cols: G K W V N R B E L Q
dozo: [149 128 127 126 130 125 114 130  53  45]
Sog: [149 128 127 126 130 125 123 123 142 131]
mar: [149 128 129 126 130 125 114 130  53  45]
q: [149 128 127 126 130 125 123 123 142 131]	Sog
down: [114 123]	B

cols: Z M X A H C D J
milu: [128 140 175 106 138  93 132  86]
vez: [134 123 125 129 126 141 121 148]
Sog: [113  98 145 117 123  66 106  74]
guzip: [128 140 175 106 138 135 105  86]
Vori: [146 104 142 121 117 107 148 115]
gone guzip: [140 105 128 175 138 135  86]	[106]
succ: [93]	[132]
down: [140 123  98 140]	M
gone vez: [148 134 123 141 125 129 121]	[126]

cols: vorif mupon Bemoz rin Bulem kor meso Voba
kesu: [ 66 134 160 143 144 154 119 143]
pota: [126 119 112 209 125  96 132 133]
guzip: [122 170 179 121 130 154 113  90]
lafar: [ 95 144 105 145 178 167 111 126]
vez: [208  94 122 135 120 137 124 124]
succ: [132]	[133]
chg lafar: [ 95 144 105 145 178 167 110 126]	7, [111]
succ: [170]	[179]
succ: [208]	[94]
succ: [178]	[167]

cols: gel Banon ruz nada Niz faz toz kos mizel medu
pota: [151 141 137 150 130 192 125 126  98 102]
kesu: [143 126 174 122 134  83 141 141 148  90]
pog: [108 153 159 135 121 174 127  96 144 129]
som: [171 172 137 158 154 152 143 127 153 110]
milu: [139 126 177 120 120  53 122 123 137  96]
lafar: [133 133 157 124 135 100 127 116 148 121]
dozo: [150 153  74 157 167 138 107  99 138 102]
succ: [107]	[99]
down: [110  96]	medu
chg lafar: [133 133 157 125 135 100 127 116 148 121]	4, [124]
chg kesu: [143 126 174 122 134  82 141 141 148  90]	6, [83]
succ: [159]	[135]

cols: bakiz zizem kazub zogu tenaz nozit zibe kol Kesa
som: [141 125 138 122 123 128 108 121 129]
Vori: [116 126 130 124 108 128  64  50 143]
pota: [116 126 130 142 108 128  64  50 143]
guzip: [122 125 121 131 119 123 125  95 142]
mar: [141 125 138 122 123 128 147 124 147]
pog: [124 127 125 117 119 120 101  88 123]
chg som: [141 125 138 121 123 128 108 121 129]	4, [122]
down: [50 95]	kol
down: [123 108 108 119 123]	tenaz
succ: [117]	[119]
gone Vori: [128  50 130 124 126 108 143  64]	[116]

cols: U F Y S T
guzip: [146  88 109 123 119]
som: [ 98 145 146 140 145]
Vori: [154 115 124 146 146]
lafar: [126 177 138 204  82]
Sog: [146  88 152 123 119]
milu: [150 178 133 171 177]
pota: [150 178 130 151 170]
gone milu: [150 171 177 133]	[178]
gone Sog: [152 146 119 123]	[88]
gone pota: [178 170 151 130]	[150]
succ: [126]	[177]

cols: zer Tivug sapa bovu vinel Gegav sarap dun
dozo: [132  70 135 134 129 134 128 136]
Sog: [127 133 119 128 119 133 141 124]
vez: [132  70 141 134 114 134 115 128]
gone dozo: [128 129 132 134 134 136 135]	[70]
down: [133 134]	Gegav
q: [127 133 119 128 119 133 141 124]	Sog
gone Sog: [119 127 128 124 133 119 133]	[141]
succ: [115]	[128]
succ: [135]	[134]
q: [132  70 141 134 114 134 115 128]	vez

cols: naris nuku Gebaf fetu nuteg nek
dozo: [163 128 148 202 148  96]
mar: [ 95 122 135  96 107  91]
pog: [ 96 105 127  72  87 105]
Vori: [176 123 150 191 109 134]
kesu: [ 72 100  86  51  90  85]
gone mar: [ 91  96 122 135  95]	[107]
gone mar: [ 95 107  91 122 135]	[96]
chg pog: [ 96 105 126  72  87 105]	3, [127]
down: [202  96]	fetu
down: [105 123 100]	nuku
succ: [95]	[122]
succ: [123]	[150]

cols: ridum ratot rovi vol Tirud Dabil nop
mar: [128  86  74 155 180 144  96]
pog: [145  63 161 185 145  98 179]
dozo: [107 154 169 150 159  51 100]
Sog: [125 117  61 146 183 187 108]
milu: [140  97  61 153 156 119 143]
pota: [121 165 166 159 126  43  92]
guzip: [115 157 144 156 145  43  84]
som: [121 165 166 159 126  45  87]
chg milu: [140  97  60 153 156 119 143]	3, [61]
chg milu: [140  97  61 152 156 119 143]	4, [153]
succ: [117]	[61]
succ: [155]	[180]

